Below is a small trained network, with its code and all its weights. Each question gives an input and a class and asks what happens when units are switched off, that is, made to give their printed mean instead of their output.

import numpy as np


def w(rows, s, z=0):
    codes = np.array(rows[::2]) - 128.0
    scale = np.full(codes.shape[1], s)
    scale[-1] = z or s
    return codes * scale


def f(y):
    return np.maximum(y, 0)


def log_softmax(a):
    a = a - a.max(-1, keepdims=True)
    return a - np.log(np.exp(a).sum(-1, keepdims=True))


def net(x, mask):
    res = np.array(x, float).reshape(1, 5) / 4 @ E
    y = f(res @ A[0][:, :-1].T + A[0][:, -1])
    res = res + np.where(mask, y, B[0][:, -1]) @ B[0][:, :-1]
    return log_softmax(res[-1] @ U[:, :-1].T + U[:, -1])


A, B = {}, {}
E = w([
[128,129,128,127],'x0',
[88,159,3,60],'x1',
[81,13,166,37],'x2',
[128,127,128,128],'x3',
[19,111,110,215],'x4',
],0.012)
A[0] = w([
[142,124,122,95,81],'n0',
[238,128,128,98,93],'n1',
[92,52,154,127,219],'n2',
[107,79,148,111,130],'n3',
[149,152,150,148,172],'n4',
[79,179,47,84,78],'n5',
[98,113,112,111,58],'n6',
[113,48,134,110,169],'n7',
[154,107,201,150,238],'n8',
[183,119,121,122,199],'n9',
[96,48,152,99,1],'n10',
[212,155,150,90,253],'n11',
[116,64,126,52,118],'n12',
[84,61,62,89,28],'n13',
[124,111,118,61,102],'n14',
[142,125,189,117,31],'n15',
[55,58,189,87,209],'n16',
[217,182,172,77,63],'n17',
[134,100,91,38,115],'n18',
[179,230,90,157,39],'n19',
[121,153,153,187,156],'n20',
[178,173,163,84,157],'n21',
[114,129,13,103,183],'n22',
[51,139,56,126,68],'n23',
[201,160,149,47,207],'n24',
[162,105,250,150,52],'n25',
[107,170,177,179,141],'n26',
[51,103,110,165,87],'n27',
[166,100,86,60,92],'n28',
[177,77,184,149,21],'n29',
[192,139,135,102,132],'n30',
[127,149,144,206,164],'n31',
[92,45,166,92,90],'n32',
[164,162,157,109,47],'n33',
[81,45,166,84,43],'n34',
[99,204,83,103,121],'n35',
[81,137,30,111,73],'n36',
[90,192,169,199,155],'n37',
[120,146,146,169,132],'n38',
[67,121,122,129,195],'n39',
[122,147,178,236,183],'n40',
[159,93,178,146,249],'n41',
[106,147,123,28,132],'n42',
[117,120,81,86,107],'n43',
[170,85,172,166,203],'n44',
[42,40,178,85,31],'n45',
[159,100,111,53,71],'n46',
[188,159,75,181,223],'n47',
],0.013,0.0073)
B[0] = w([
[91,87,181,96,144],'n0',
[155,195,72,207,194],'n1',
[195,58,187,66,223],'n2',
[186,181,75,121,177],'n3',
[108,84,161,99,171],'n4',
[195,205,62,151,199],'n5',
[116,37,170,76,144],'n6',
[149,84,196,81,201],'n7',
[96,215,34,198,228],'n8',
[179,106,190,69,176],'n9',
[104,234,59,212,177],'n10',
[204,127,156,45,223],'n11',
[74,88,180,116,202],'n12',
[130,116,192,93,181],'n13',
[53,91,154,124,171],'n14',
[182,97,208,67,154],'n15',
[178,128,148,77,248],'n16',
[122,172,64,182,196],'n17',
[53,82,159,142,194],'n18',
[220,118,121,79,199],'n19',
[86,78,127,129,193],'n20',
[193,153,54,143,188],'n21',
[152,85,190,63,220],'n22',
[185,165,107,164,193],'n23',
[140,79,201,81,223],'n24',
[189,108,112,99,218],'n25',
[89,75,159,156,193],'n26',
[206,200,64,133,194],'n27',
[72,90,175,127,178],'n28',
[255,92,167,45,175],'n29',
[161,177,46,145,177],'n30',
[79,81,143,142,207],'n31',
[180,190,72,137,205],'n32',
[64,220,54,214,150],'n33',
[178,191,49,170,201],'n34',
[179,189,52,145,185],'n35',
[188,182,70,133,197],'n36',
[58,62,173,126,218],'n37',
[77,123,141,115,170],'n38',
[101,170,95,142,191],'n39',
[30,65,145,108,245],'n40',
[74,182,51,210,218],'n41',
[91,126,171,165,188],'n42',
[110,101,151,116,169],'n43',
[135,212,61,194,211],'n44',
[173,179,60,173,218],'n45',
[75,74,175,129,176],'n46',
[146,177,85,184,215],'n47',
],0.0094,0.016)
U = w([
[83,195,32,219,253],'0',
[178,130,104,104,46],'1',
[3,46,187,119,128],'2',
],0.014,0.0044)

Each question gives the input, the list of numbers given to net, and the class t.
The units are the neurons (one row each of A and B). Each row of codes is followed by its name. A weight is (code - 128) times the scale printed after its matrix; where a second scale follows, it is the last column's (A, B and U).
mask holds one flag per neuron, in row order. A switched-off neuron (its flag False) gives its mean, the last column of its row in B, instead of its output. The means were averaged over made-up inputs and are rounded, as every weight is.
A unit's drop is (log p(t) with every unit on - log p(t) with that unit switched off) / (log p(t) with every unit on - log p(t) with every unit switched off).
most important unit: the unit with the biggest drop
k most important neurons: the k neurons with the biggest drops, biggest first
drop when u is switched off: that unit's drop, to one decimal
input [-3,-7,-1,-2,-6], class 0: most important unit : n8
input [-6,8,-4,-7,0], class 1: 2 most important neurons : [n22, n8]
input [-4,0,-2,-6,-7], class 0: 4 most important neurons : [n17, n1, n2, n33]
input [-2,-8,4,-5,2], class 0: 2 most important neurons : [n8, n41]
input [4,2,-6,3,-5], class 1: 2 most important neurons : [n19, n11]
input [6,2,2,-4,1], class 1: 3 most important neurons : [n40, n37, n31]
input [0,5,2,6,8], class 1: 3 most important neurons : [n22, n8, n41]
input [-5,-8,0,-1,-8], class 0: 4 most important neurons : [n8, n41, n17, n1]
input [-4,-6,0,-7,-6], class 0: 3 most important neurons : [n8, n41, n17]
input [-3,-5,6,-4,1], class 0: 4 most important neurons : [n10, n8, n41, n45]
input [-3,5,-8,-8,-7], class 1: 2 most important neurons : [n19, n11]
input [7,-7,-3,-6,-8], class 0: 2 most important neurons : [n17, n8]
input [3,-4,7,-1,3], class 0: 2 most important neurons : [n10, n45]
input [-5,3,6,-1,5], class 1: most important unit : n2
input [-6,2,7,-3,6], class 1: 2 most important neurons : [n2, n16]
input [7,3,7,-6,0], class 2: drop when n12 is switched off : 0.3
